A =
[[5040 6132 6313 8203 4117]
 [7069 6294 4464 8348 8786]
 [7431 5653 5915 8542 8428]
 [4594 5600 5367 7599 5900]
 [9204 9043 4969 6033 8277]
 [4291 5386 5879 8830 8024]
 [8130 7529 2654 5740 7976]
 [6282 5051 4037 8409 9912]
 [8804 8454 4154 6529 9034]
 [5063 4884 5155 8658 7776]
 [4592 6173 4668 8139 5417]
 [6469 6520 4049 7580 8418]]
Indices start at 1.
(1, 1) -> 5040
(11, 2) -> 6173
(6, 2) -> 5386
(7, 4) -> 5740
(10, 2) -> 4884
(2, 2) -> 6294
(6, 4) -> 8830
(6, 3) -> 5879
(3, 4) -> 8542
(12, 4) -> 7580
(7, 2) -> 7529
(7, 1) -> 8130
(4, 4) -> 7599
(5, 5) -> 8277
(1, 2) -> 6132
(7, 3) -> 2654
(3, 3) -> 5915
(12, 3) -> 4049
(4, 5) -> 5900
(11, 4) -> 8139
(5, 4) -> 6033
(3, 5) -> 8428
(2, 1) -> 7069
(8, 1) -> 6282
(3, 1) -> 7431
(6, 5) -> 8024
(10, 1) -> 5063
(8, 4) -> 8409

x =
19.8 18.4 6.2 1.4 20.5 1.6
19.8 16.8 11.8 5.7 19.6 -4.3
-65.2 -28.7 -35.2 -25.2 -53.7 26.3
7.4 26.7 -17.9 -17.1 16.2 28.4
19.5 -12.8 26.6 34.2 2.5 -44.8
-72.7 -27.6 -41.0 -32.2 -57.0 35.2
11.2 27.2 -12.7 -14.3 19.8 24.5
23.0 20.0 0.8 -14.1 31.4 17.9
-70.1 -35.5 -35.0 -30.2 -55.7 30.3
-51.3 -23.0 -25.1 -16.4 -42.4 15.8
9.8 -5.2 16.2 27.1 -5.4 -33.8
13.9 3.6 7.5 11.6 4.9 -13.7
6.9 20.6 -8.6 -6.6 12.8 14.6
Rows and columns are counted from 1.
row 1 col 1	19.8
row 12 col 4	11.6
row 5 col 1	19.5
row 10 col 1	-51.3
row 10 col 2	-23.0
row 4 col 4	-17.1
row 1 col 5	20.5
row 8 col 6	17.9
row 12 col 6	-13.7
row 6 col 2	-27.6
row 9 col 2	-35.5
row 8 col 1	23.0
row 7 col 6	24.5
row 1 col 3	6.2
row 3 col 1	-65.2
row 12 col 2	3.6
row 3 col 6	26.3
row 10 col 4	-16.4
row 1 col 2	18.4
row 8 col 4	-14.1
row 9 col 4	-30.2
row 7 col 4	-14.3
row 3 col 5	-53.7
row 13 col 3	-8.6
row 2 col 2	16.8
row 11 col 3	16.2
row 3 col 3	-35.2
row 10 col 6	15.8
row 11 col 6	-33.8
row 8 col 2	20.0
row 13 col 6	14.6
row 6 col 6	35.2
row 10 col 3	-25.1

data =
array([[-30,  27, -15, -19,  -2,  31, -21,  22,  44,  -4,  16,   5,  34,
         -6],
       [-21,  24,  33, -33, -37,  29, -18,  -8,  -8,  19, -20, -16,  28,
        -20],
       [-10, -35,  29,  14, -36,   1, -21,  21,   7,   3,  17,  18, -16,
         35],
       [ 40,  -9,  11,   0, -13,   5,   2, -12, -18,  10,  -3,  -4,  25,
         36],
       [  5,  -2, -31, -17,  23, -24,  16,  23,   5,  40,  -1,  12,  34,
         -1],
       [ 25,  28, -36,  40,  -9, -29, -25, -15,   2, -36,  14,  23, -18,
         24],
       [ 26,  33, -34, -23, -31, -17, -24, -37,   3,   4,  21,  31,  14,
         -6]])
Indices start at 1.
row 1 col 1: -30
row 5 col 12: 12
row 3 col 3: 29
row 4 col 9: -18
row 4 col 4: 0
row 2 col 8: -8
row 2 col 14: -20
row 1 col 3: -15
row 3 col 4: 14
row 3 col 7: -21
row 1 col 4: -19
row 5 col 5: 23
row 1 col 9: 44
row 3 col 13: -16
row 5 col 7: 16
row 3 col 11: 17
row 7 col 6: -17
row 5 col 2: -2
row 6 col 7: -25
row 1 col 8: 22
row 6 col 2: 28
row 6 col 14: 24
row 2 col 1: -21
row 1 col 5: -2
row 5 col 10: 40
row 5 col 11: -1
row 6 col 10: -36
row 7 col 12: 31
row 1 col 6: 31
row 5 col 4: -17
row 3 col 1: -10
